Below is a small trained network, with its code and all its weights. Each question gives an input and a class and asks what happens when units are switched off, that is, made to give their printed mean instead of their output.

import numpy as np


def w(rows, s, z=0):
    codes = np.array(rows[::2]) - 128.0
    scale = np.full(codes.shape[1], s)
    scale[-1] = z or s
    return codes * scale


def norm(h):
    return h / np.sqrt((h * h).mean(-1, keepdims=True) + 1e-5)


def f(y):
    return y / 2 * (1 + np.tanh(0.7978845608 * (y + 0.044715 * y**3)))


def log_softmax(a):
    a = a - a.max(-1, keepdims=True)
    return a - np.log(np.exp(a).sum(-1, keepdims=True))


def net(x, mask):
    res = np.array(x, float).reshape(1, 3) / 4 @ E
    u = 0
    for l in range(3):
        y = f(norm(res) @ A[l][:, :-1].T + A[l][:, -1])
        res = res + np.where(mask[u : u + 9], y, B[l][:, -1]) @ B[l][:, :-1]
        u += 9
    return log_softmax(norm(res)[-1] @ U[:, :-1].T + U[:, -1])


A, B = {}, {}
E = w([
[73,186,123],'x0',
[87,100,195],'x1',
[50,8,129],'x2',
],0.011)
A[0] = w([
[171,135,141,75],'L0N1',
[91,140,244,83],'L0N2',
[146,110,148,97],'L0N3',
[47,93,71,57],'L0N4',
[146,121,33,194],'L0N5',
[96,109,164,31],'L0N6',
[242,92,159,5],'L0N7',
[117,181,123,150],'L0N8',
[117,146,3,193],'L0N9',
],0.012,0.0019)
B[0] = w([
[131,147,104,149],'L0N1',
[148,81,227,201],'L0N2',
[141,120,110,129],'L0N3',
[75,131,112,201],'L0N4',
[112,58,208,221],'L0N5',
[124,116,146,138],'L0N6',
[120,127,36,216],'L0N7',
[89,195,119,186],'L0N8',
[110,90,254,254],'L0N9',
],0.016,0.0042)
A[1] = w([
[185,240,129,119],'L1N1',
[253,156,207,254],'L1N2',
[167,197,122,106],'L1N3',
[124,137,211,140],'L1N4',
[167,233,125,134],'L1N5',
[77,36,132,103],'L1N6',
[245,4,61,127],'L1N7',
[246,71,199,123],'L1N8',
[200,84,204,97],'L1N9',
],0.011,0.0027)
B[1] = w([
[114,34,95,208],'L1N1',
[30,25,200,254],'L1N2',
[132,73,113,162],'L1N3',
[68,142,154,214],'L1N4',
[139,39,82,198],'L1N5',
[194,57,92,221],'L1N6',
[6,240,141,232],'L1N7',
[103,122,221,210],'L1N8',
[59,140,192,194],'L1N9',
],0.012,0.0062)
A[2] = w([
[89,85,246,145],'L2N1',
[8,182,88,251],'L2N2',
[98,170,35,63],'L2N3',
[38,103,119,144],'L2N4',
[25,148,141,107],'L2N5',
[189,43,86,135],'L2N6',
[180,123,177,112],'L2N7',
[132,146,138,75],'L2N8',
[155,140,137,88],'L2N9',
],0.011,0.003)
B[2] = w([
[170,225,91,252],'L2N1',
[255,248,121,195],'L2N2',
[123,174,230,130],'L2N3',
[209,210,107,206],'L2N4',
[198,190,71,191],'L2N5',
[81,177,71,148],'L2N6',
[68,110,164,125],'L2N7',
[137,104,126,120],'L2N8',
[122,69,143,116],'L2N9',
],0.0094,0.012)
U = w([
[190,202,130,250],'0',
[128,74,255,76],'1',
[141,10,17,65],'2',
],0.009,0.0019)

Each question gives the input, the list of numbers given to net, and the class t.
The units are the neurons (one row each of A and B). Each row of codes is followed by its name. A weight is (code - 128) times the scale printed after its matrix; where a second scale follows, it is the last column's (A, B and U).
mask holds one flag per neuron, layer by layer. A switched-off neuron (its flag False) gives its mean, the last column of its row in B, instead of its output. The means were averaged over made-up inputs and are rounded, as every weight is.
A unit's drop is (log p(t) with every unit on - log p(t) with that unit switched off) / (log p(t) with every unit on - log p(t) with every unit switched off).
The circuit of an input: a set's keep is (log p(t) with only the set's units on - log p(t) with every unit switched off) / (log p(t) with every unit on - log p(t) with every unit switched off). Starting from the 12 units with the biggest drops (on a tie, the unit counted first), units are removed one at a time, each time the one whose removal leaves the highest keep (on an exact tie, the one counted first), for as long as the keep stays at least 0.8.
circuit, biggest first: the units of the circuit, biggest drop first
most important unit: the unit with the biggest drop
k most important neurons: the k neurons with the biggest drops, biggest first
k most important neurons of layer l: the k neurons of layer l with the biggest drops, biggest first
drop of u: that unit's drop, to one decimal
input [0,-1,5], class 2: 2 most important neurons : [L1N6; L1N7]
input [4,-6,-4], class 1: circuit, biggest first : [L0N9; L1N2]
input [-4,-7,-4], class 1: circuit, biggest first : [L1N2]
input [0,1,3], class 2: circuit, biggest first : [L0N9; L1N6]
input [-7,5,1], class 0: 3 most important neurons : [L1N7; L0N9; L0N7]
input [-8,7,-1], class 0: 3 most important neurons : [L1N7; L0N7; L0N9]
input [-8,1,8], class 0: circuit, biggest first : [L1N7; L0N9; L1N2]
input [-8,5,-2], class 0: 2 most important neurons : [L1N7; L0N7]
input [6,3,8], class 2: 3 most important neurons : [L1N7; L1N6; L0N8]
input [1,0,4], class 2: 2 most important neurons of layer 1 : [L1N7; L1N6]
input [-5,4,8], class 2: 2 most important neurons : [L1N6; L0N9]
input [4,1,8], class 2: 2 most important neurons : [L1N7; L1N6]
input [4,-6,-3], class 1: 3 most important neurons : [L0N9; L0N7; L0N4]
input [3,-6,3], class 1: most important unit : L0N9
input [1,6,-7], class 2: 2 most important neurons of layer 2 : [L2N2; L2N3]
input [-7,3,-1], class 0: 2 most important neurons : [L0N7; L1N7]
input [-6,-8,3], class 1: 2 most important neurons : [L0N9; L0N5]
input [5,4,7], class 2: 3 most important neurons of layer 0 : [L0N9; L0N8; L0N5]
input [-6,-8,6], class 1: 4 most important neurons of layer 1 : [L1N6; L1N8; L1N4; L1N7]
input [4,3,5], class 2: most important neuron : [L0N9]
input [3,-7,-6], class 1: 2 most important neurons of layer 1 : [L1N2; L1N6]
input [-1,-2,7], class 2: drop of L1N6 : 0.4
input [-8,3,2], class 0: drop of L1N7 : 1.3
input [-3,-8,3], class 1: drop of L1N5 : 0.0
input [3,-6,1], class 1: 2 most important neurons of layer 0 : [L0N9; L0N5]
